Below are the code and all the weights of a small trained network. Each question names an input and a class and asks about switching units off, where a switched-off unit gives its printed mean instead of its output.

import numpy as np


def w(rows, s, z=0):
    codes = np.array(rows[::2]) - 128.0
    scale = np.full(codes.shape[1], s)
    scale[-1] = z or s
    return codes * scale


def norm(h):
    return h / np.sqrt((h * h).mean(-1, keepdims=True) + 1e-5)


def f(y):
    return np.maximum(y, 0)


def log_softmax(a):
    a = a - a.max(-1, keepdims=True)
    return a - np.log(np.exp(a).sum(-1, keepdims=True))


def net(x, mask):
    res = np.array(x, float).reshape(1, 4) / 4 @ E
    u = 0
    for l in range(3):
        y = f(norm(res) @ A[l][:, :-1].T + A[l][:, -1])
        res = res + np.where(mask[u : u + 10], y, B[l][:, -1]) @ B[l][:, :-1]
        u += 10
    return log_softmax(norm(res)[-1] @ U[:, :-1].T + U[:, -1])


A, B = {}, {}
E = w([
[117,74,254,66],'x0',
[125,78,159,209],'x1',
[163,212,146,141],'x2',
[224,96,160,134],'x3',
],0.0027)
A[0] = w([
[158,135,32,160,109],'0.n0',
[165,202,167,224,108],'0.n1',
[83,93,168,169,96],'0.n2',
[203,124,122,182,149],'0.n3',
[23,235,110,112,119],'0.n4',
[109,31,99,117,153],'0.n5',
[211,185,106,26,46],'0.n6',
[87,137,187,58,7],'0.n7',
[124,69,254,95,128],'0.n8',
[100,234,203,118,113],'0.n9',
],0.0085,0.0018)
B[0] = w([
[76,168,104,185,224],'0.n0',
[154,2,61,75,207],'0.n1',
[109,123,189,71,170],'0.n2',
[207,154,54,171,192],'0.n3',
[91,138,36,216,244],'0.n4',
[115,218,216,111,187],'0.n5',
[156,173,197,27,210],'0.n6',
[135,201,67,182,188],'0.n7',
[101,104,232,249,253],'0.n8',
[154,132,116,19,210],'0.n9',
],0.013,0.0052)
A[1] = w([
[123,116,61,184,31],'1.n0',
[121,125,134,63,143],'1.n1',
[148,136,114,99,78],'1.n2',
[122,105,109,120,6],'1.n3',
[132,125,119,115,68],'1.n4',
[111,137,89,170,6],'1.n5',
[123,103,84,146,74],'1.n6',
[157,149,105,8,165],'1.n7',
[117,134,113,133,22],'1.n8',
[119,136,94,112,16],'1.n9',
],0.015,0.0012)
B[1] = w([
[134,166,68,169,255],'1.n0',
[105,145,99,106,152],'1.n1',
[120,116,150,95,152],'1.n2',
[105,150,143,118,140],'1.n3',
[134,124,143,118,136],'1.n4',
[108,109,83,146,216],'1.n5',
[138,186,166,160,191],'1.n6',
[117,192,158,5,199],'1.n7',
[118,114,124,133,151],'1.n8',
[145,152,175,166,169],'1.n9',
],0.023,0.0067)
A[2] = w([
[224,124,119,119,121],'2.n0',
[129,121,128,124,92],'2.n1',
[138,131,127,116,74],'2.n2',
[42,174,113,109,253],'2.n3',
[198,9,122,109,133],'2.n4',
[152,126,129,116,90],'2.n5',
[196,127,121,119,109],'2.n6',
[159,128,121,91,164],'2.n7',
[226,153,114,149,113],'2.n8',
[174,122,130,114,2],'2.n9',
],0.011,0.00087)
B[2] = w([
[62,167,108,131,154],'2.n0',
[130,128,135,132,128],'2.n1',
[122,136,132,122,136],'2.n2',
[153,83,62,90,254],'2.n3',
[255,107,37,129,146],'2.n4',
[112,150,131,122,136],'2.n5',
[95,180,120,137,147],'2.n6',
[123,163,141,113,157],'2.n7',
[49,135,96,146,192],'2.n8',
[96,172,126,128,135],'2.n9',
],0.018,0.0048)
U = w([
[144,76,131,107,2],'0',
[110,171,23,199,197],'1',
[129,177,120,2,181],'2',
[115,47,99,99,60],'3',
[124,85,108,114,20],'4',
[111,127,243,187,195],'5',
[210,32,127,140,97],'6',
],0.013,0.0073)

Each question gives the input, the list of numbers given to net, and the class t.
The units are the neurons (one row each of A and B). Each row of codes is followed by its name. A weight is (code - 128) times the scale printed after its matrix; where a second scale follows, it is the last column's (A, B and U).
mask holds one flag per neuron, layer by layer. A switched-off neuron (its flag False) gives its mean, the last column of its row in B, instead of its output. The means were averaged over made-up inputs and are rounded, as every weight is.
A unit's drop is (log p(t) with every unit on - log p(t) with that unit switched off) / (log p(t) with every unit on - log p(t) with every unit switched off).
The circuit of an input: a set's keep is (log p(t) with only the set's units on - log p(t) with every unit switched off) / (log p(t) with every unit on - log p(t) with every unit switched off). Starting from the 12 units with the biggest drops (on a tie, the unit counted first), units are removed one at a time, each time the one whose removal leaves the highest keep (on an exact tie, the one counted first), for as long as the keep stays at least 0.8.
units of the circuit, in order: the units of the circuit, biggest drop first
most important unit: the unit with the biggest drop
top k neurons: the k neurons with the biggest drops, biggest first
k most important neurons of layer l: the k neurons of layer l with the biggest drops, biggest first
drop of u: that unit's drop, to one decimal
input [4,5,6,0], class 6: most important unit -> 0.n8
input [-8,-7,8,3], class 2: units of the circuit, in order -> 0.n6; 1.n7
input [4,-8,4,-7], class 2: 3 most important neurons of layer 0 -> 0.n9; 0.n8; 0.n6
input [8,8,7,6], class 6: top 2 neurons -> 2.n4; 0.n8
input [7,-6,4,-3], class 2: top 3 neurons -> 0.n9; 0.n6; 1.n0
input [3,2,3,3], class 6: top 4 neurons -> 0.n8; 0.n4; 1.n0; 2.n4
input [3,8,4,-4], class 6: top 4 neurons -> 0.n8; 2.n4; 0.n1; 1.n7
input [-1,4,-4,-1], class 2: 2 most important neurons of layer 0 -> 0.n8; 0.n5
input [-2,5,-8,-8], class 3: 4 most important neurons of layer 1 -> 1.n0; 1.n6; 1.n7; 1.n9
input [2,6,5,-4], class 2: 2 most important neurons of layer 0 -> 0.n9; 0.n1
input [1,7,-5,-5], class 5: top 2 neurons -> 1.n7; 0.n9
input [1,6,5,-1], class 2: 2 most important neurons of layer 0 -> 0.n4; 0.n9
input [1,7,0,1], class 6: 3 most important neurons of layer 0 -> 0.n1; 0.n0; 0.n4
input [7,-3,4,3], class 5: units of the circuit, in order -> 0.n8
input [3,5,-2,-7], class 5: 3 most important neurons of layer 1 -> 1.n0; 1.n7; 1.n5
input [-4,2,-7,-1], class 2: drop of 1.n6 -> 0.1
input [5,-8,1,1], class 2: drop of 0.n6 -> 1.5
input [3,8,1,3], class 6: drop of 1.n7 -> 0.3
input [6,8,7,7], class 6: drop of 1.n0 -> 0.2
input [-4,-8,6,0], class 2: most important unit -> 0.n6
